Here is a tiny trained network, its code and every weight. The questions are about switching its units off for an input and a target symbol, where a switched-off unit gives its printed mean instead of its output.

import numpy as np


def w(rows, s, z=0):
    codes = np.array(rows[::2]) - 128.0
    scale = np.full(codes.shape[1], s)
    scale[-1] = z or s
    return codes * scale


def norm(h):
    return h / np.sqrt((h * h).mean(-1, keepdims=True) + 1e-5)


def f(y):
    return y / 2 * (1 + np.tanh(0.7978845608 * (y + 0.044715 * y**3)))


def softmax(a):
    e = np.exp(a - a.max(-1, keepdims=True))
    return e / e.sum(-1, keepdims=True)


def log_softmax(a):
    a = a - a.max(-1, keepdims=True)
    return a - np.log(np.exp(a).sum(-1, keepdims=True))


def net(x, mask):
    ids = ['ΔΠΣΨβγεζμφω'.index(c) for c in x.split()]
    T = len(ids)
    res = E[ids] + P[:T]
    u = 0
    for l in range(2):
        q, k, v = (norm(res) @ M[l].T for M in (Q, K, V))
        z = softmax(np.where(np.tri(T) > 0, q @ k.T / 2**0.5, -1e9)) @ v
        res = res + np.where(mask[u], z, O[l][:, -1]) @ O[l][:, :-1]
        u += 1
        y = f(norm(res) @ A[l][:, :-1].T + A[l][:, -1])
        res = res + np.where(mask[u : u + 4], y, B[l][:, -1]) @ B[l][:, :-1]
        u += 4
    return log_softmax(norm(res)[-1] @ U[:, :-1].T + U[:, -1])


Q, K, V, O, A, B = {}, {}, {}, {}, {}, {}
E = w([
[95,40,136,56,100,139],'Δ',
[35,92,112,112,79,126],'Π',
[125,72,143,88,122,126],'Σ',
[100,49,120,116,168,162],'Ψ',
[56,4,189,141,181,70],'β',
[81,122,118,2,89,71],'γ',
[116,64,110,131,177,194],'ε',
[38,162,95,47,157,48],'ζ',
[141,145,143,76,226,152],'μ',
[76,106,40,181,205,127],'φ',
[209,184,173,142,180,71],'ω',
],0.014)
P = w([
[120,178,203,234,104,157],'0',
[85,159,245,97,131,73],'1',
[78,191,209,123,118,62],'2',
[134,97,93,228,123,124],'3',
[133,89,111,193,151,123],'4',
[116,124,151,87,162,74],'5',
[124,144,101,119,135,54],'6',
[138,126,61,175,110,109],'7',
[124,128,76,138,152,95],'8',
[108,169,114,88,158,63],'9',
[139,165,65,105,117,79],'10',
[179,155,26,144,84,140],'11',
[126,126,60,131,180,103],'12',
[58,158,115,54,195,35],'13',
],0.011)
Q[0] = w([
[47,122,144,43,208,147],'L0H1',
[118,204,254,110,81,163],'L0H1',
],0.0067)
K[0] = w([
[195,176,1,133,57,177],'L0H1',
[123,148,151,198,83,186],'L0H1',
],0.0096)
V[0] = w([
[175,188,177,218,147,28],'L0H1',
[91,77,253,20,200,160],'L0H1',
],0.007)
O[0] = w([
[222,105,80,220,66,2,49],'L0H1',
[90,62,221,51,196,234,255],'L0H1',
],0.0071,0.0033)
A[0] = w([
[74,105,174,153,57,131,173],'L0N1',
[171,23,63,106,149,131,223],'L0N2',
[254,199,191,103,233,160,97],'L0N3',
[106,141,171,91,136,142,1],'L0N4',
],0.0081,0.0046)
B[0] = w([
[195,71,66,54,173,97,217],'L0N1',
[22,183,28,193,184,14,252],'L0N2',
[104,170,143,212,185,72,181],'L0N3',
[115,206,216,254,99,232,123],'L0N4',
],0.0085,0.0049)
Q[1] = w([
[239,170,184,161,68,161],'L1H1',
[38,173,187,1,164,14],'L1H1',
],0.008)
K[1] = w([
[130,28,171,201,92,107],'L1H1',
[180,141,2,126,171,195],'L1H1',
],0.0097)
V[1] = w([
[130,202,230,20,63,5],'L1H1',
[65,34,121,94,3,126],'L1H1',
],0.008)
O[1] = w([
[127,191,201,16,177,39,5],'L1H1',
[1,198,154,182,112,93,180],'L1H1',
],0.012,0.0027)
A[1] = w([
[87,191,217,120,117,202,219],'L1N1',
[192,110,255,68,36,35,144],'L1N2',
[254,95,43,41,199,92,169],'L1N3',
[216,82,255,176,79,64,2],'L1N4',
],0.0078,0.0058)
B[1] = w([
[142,135,68,135,114,158,199],'L1N1',
[160,93,115,170,55,133,150],'L1N2',
[60,137,60,142,249,132,254],'L1N3',
[142,161,209,60,40,124,122],'L1N4',
],0.013,0.0036)
U = w([
[87,143,194,103,146,254,190],'Δ',
[55,179,122,188,102,133,132],'Π',
[143,107,161,121,104,152,198],'Σ',
[134,102,149,146,108,197,187],'Ψ',
[59,43,205,148,133,124,3],'β',
[117,141,180,69,132,139,115],'γ',
[151,87,115,164,98,194,167],'ε',
[139,126,145,50,158,74,11],'ζ',
[211,82,118,42,221,177,163],'μ',
[184,105,13,185,98,83,45],'φ',
[186,114,101,154,119,51,167],'ω',
],0.0098,0.0037)

Each question gives the input, a string of symbols that net reads in full, and the target symbol t.
The units are the heads (2 rows each of Q, K, V and O) and the neurons (one row each of A and B). Each row of codes is followed by its name. A weight is (code - 128) times the scale printed after its matrix; where a second scale follows, it is the last column's (O, A, B and U).
mask holds one flag per unit, layer by layer, with each layer's heads first. A switched-off unit (its flag False) gives its mean, the last column of its rows in O or B, instead of its output. The means were averaged over made-up inputs and are rounded, as every weight is.
A unit's drop is (log p(t) with every unit on - log p(t) with that unit switched off) / (log p(t) with every unit on - log p(t) with every unit switched off).
The circuit of an input: a set's keep is (log p(t) with only the set's units on - log p(t) with every unit switched off) / (log p(t) with every unit on - log p(t) with every unit switched off). Starting from all 10 units, units are removed one at a time, each time the one whose removal leaves the highest keep (on an exact tie, the one counted first), for as long as the keep stays at least 0.8.
units of the circuit, in order: the units of the circuit, biggest drop first
top k neurons: the k neurons with the biggest drops, biggest first
top k neurons in layer l: the k neurons of layer l with the biggest drops, biggest first
drop when u is switched off: that unit's drop, to one decimal
input Δ Π Σ, target Δ: top neuron in layer 1 => [L1N1]
input Δ Π Π Π Π ζ, target Π: units of the circuit, in order => [L0N1, L1H1]
input Δ Δ Π, target Δ: top 3 neurons => [L0N2, L0N4, L1N1]
input Ψ φ Π Δ Π Π μ Ψ Π Π Π Π Π Ψ, target Π: units of the circuit, in order => [L0N1, L1H1, L0N3, L0H1]
input Δ Δ μ ε Δ Δ Δ β Δ ω Σ φ Σ Δ, target φ: units of the circuit, in order => [L0H1, L1H1]
input Π Π ε, target Π: top 2 neurons in layer 0 => [L0N1, L0N2]
input Δ Π μ, target Δ: top 3 neurons => [L0N1, L0N2, L0N4]
input ε φ ζ, target ε: units of the circuit, in order => [L1H1, L0N2]
input Π Δ Π Δ Π φ ζ Π φ β Π φ γ, target φ: top 2 neurons => [L0N1, L0N3]
input ε Ψ Π φ Π Π ω μ, target φ: top 2 neurons => [L0N3, L0N2]
input Δ μ γ, target Δ: top 2 neurons => [L0N4, L0N2]
input Π Π μ, target Π: top 3 neurons => [L0N1, L0N2, L1N1]
input Δ Δ β Σ, target β: units of the circuit, in order => [L0H1, L1H1]
input φ Δ Σ, target φ: units of the circuit, in order => [L0H1]
input Π Π Π Π γ μ Σ Δ Π μ, target Δ: top 2 neurons => [L0N1, L0N3]
input Π μ Δ Π ε Σ Π Δ φ Π Π ω, target Π: units of the circuit, in order => [L0N3, L0N1]
input Π μ Δ φ, target μ: drop when L0H1 is switched off => 0.3
input Π ζ β Π, target ζ: drop when L0N2 is switched off => 0.1
input Π β Π Δ φ Π Π Ψ Π Π Δ, target Π: drop when L0N1 is switched off => 0.2
input Π Δ ω ω β Π, target ω: top neuron => [L0N1]
